Below is a small trained network, with its code and all its weights. Each question gives an input and a class and asks what happens when units are switched off, that is, made to give their printed mean instead of their output.

import numpy as np


def w(rows, s, z=0):
    codes = np.array(rows[::2]) - 128.0
    scale = np.full(codes.shape[1], s)
    scale[-1] = z or s
    return codes * scale


def f(y):
    return np.maximum(y, 0)


def log_softmax(a):
    a = a - a.max(-1, keepdims=True)
    return a - np.log(np.exp(a).sum(-1, keepdims=True))


def net(x, mask):
    res = np.array(x, float).reshape(1, 4) / 4 @ E
    y = f(res @ A[0][:, :-1].T + A[0][:, -1])
    res = res + np.where(mask, y, B[0][:, -1]) @ B[0][:, :-1]
    return log_softmax(res[-1] @ U[:, :-1].T + U[:, -1])


A, B = {}, {}
E = w([
[250,104,103,147],'x0',
[133,126,143,213],'x1',
[87,68,103,125],'x2',
[120,106,191,112],'x3',
],0.012)
A[0] = w([
[88,69,160,37,174],'N0',
[130,103,80,221,254],'N1',
[187,189,168,170,224],'N2',
[213,62,122,201,204],'N3',
[128,157,82,190,159],'N4',
[105,201,139,196,159],'N5',
[205,129,220,189,154],'N6',
[171,218,189,137,201],'N7',
[156,177,202,103,153],'N8',
[55,48,196,60,177],'N9',
[78,98,135,87,140],'N10',
[208,146,7,47,189],'N11',
[96,163,154,122,101],'N12',
[74,144,78,224,149],'N13',
[155,51,40,68,173],'N14',
[185,198,53,46,213],'N15',
[175,109,189,181,112],'N16',
[168,213,97,35,143],'N17',
[139,178,130,244,208],'N18',
[92,150,89,212,124],'N19',
[82,201,171,3,180],'N20',
[92,198,125,149,154],'N21',
],0.012,0.0047)
B[0] = w([
[41,224,78,66,212],'N0',
[172,179,129,175,221],'N1',
[176,46,162,147,219],'N2',
[207,160,115,131,242],'N3',
[136,110,143,175,182],'N4',
[87,108,62,180,191],'N5',
[254,82,127,110,217],'N6',
[120,29,157,104,211],'N7',
[128,61,111,62,183],'N8',
[84,221,91,79,232],'N9',
[107,176,85,77,187],'N10',
[118,187,216,152,239],'N11',
[101,99,127,135,165],'N12',
[136,173,78,188,202],'N13',
[127,253,192,150,203],'N14',
[97,160,224,100,225],'N15',
[254,94,107,101,182],'N16',
[91,106,203,137,201],'N17',
[196,82,58,187,226],'N18',
[152,136,58,150,184],'N19',
[84,91,124,53,250],'N20',
[111,70,63,131,182],'N21',
],0.0083,0.011)
U = w([
[132,81,216,103,108],'0',
[134,216,179,171,228],'1',
[91,155,79,64,29],'2',
[85,67,100,177,7],'3',
[129,143,49,247,125],'4',
[217,81,110,143,158],'5',
[111,193,103,142,208],'6',
],0.012,0.002)

Each question gives the input, the list of numbers given to net, and the class t.
The units are the neurons (one row each of A and B). Each row of codes is followed by its name. A weight is (code - 128) times the scale printed after its matrix; where a second scale follows, it is the last column's (A, B and U).
mask holds one flag per neuron, in row order. A switched-off neuron (its flag False) gives its mean, the last column of its row in B, instead of its output. The means were averaged over made-up inputs and are rounded, as every weight is.
A unit's drop is (log p(t) with every unit on - log p(t) with that unit switched off) / (log p(t) with every unit on - log p(t) with every unit switched off).
The circuit of an input: a set's keep is (log p(t) with only the set's units on - log p(t) with every unit switched off) / (log p(t) with every unit on - log p(t) with every unit switched off). Starting from the 12 units with the biggest drops (on a tie, the unit counted first), units are removed one at a time, each time the one whose removal leaves the highest keep (on an exact tie, the one counted first), for as long as the keep stays at least 0.8.
units of the circuit, in order: the units of the circuit, biggest drop first
k most important neurons: the k neurons with the biggest drops, biggest first
drop when u is switched off: that unit's drop, to one decimal
input [3,-4,6,4], class 2: units of the circuit, in order => [N0]
input [-2,-5,-7,4], class 0: units of the circuit, in order => [N17 N7]
input [-1,-4,4,-5], class 1: units of the circuit, in order => [N14 N11]
input [1,7,-3,-3], class 5: 4 most important neurons => [N6 N2 N16 N0]
input [0,-7,5,-5], class 1: 2 most important neurons => [N14 N11]
input [7,-3,-3,3], class 0: 3 most important neurons => [N15 N11 N18]
input [1,6,6,8], class 5: 2 most important neurons => [N16 N6]
input [-8,-3,-6,-7], class 2: drop when N2 is switched off => 0.1
input [-5,-1,-3,-6], class 4: drop when N5 is switched off => 0.3
input [-2,3,5,5], class 6: drop when N7 is switched off => 0.3
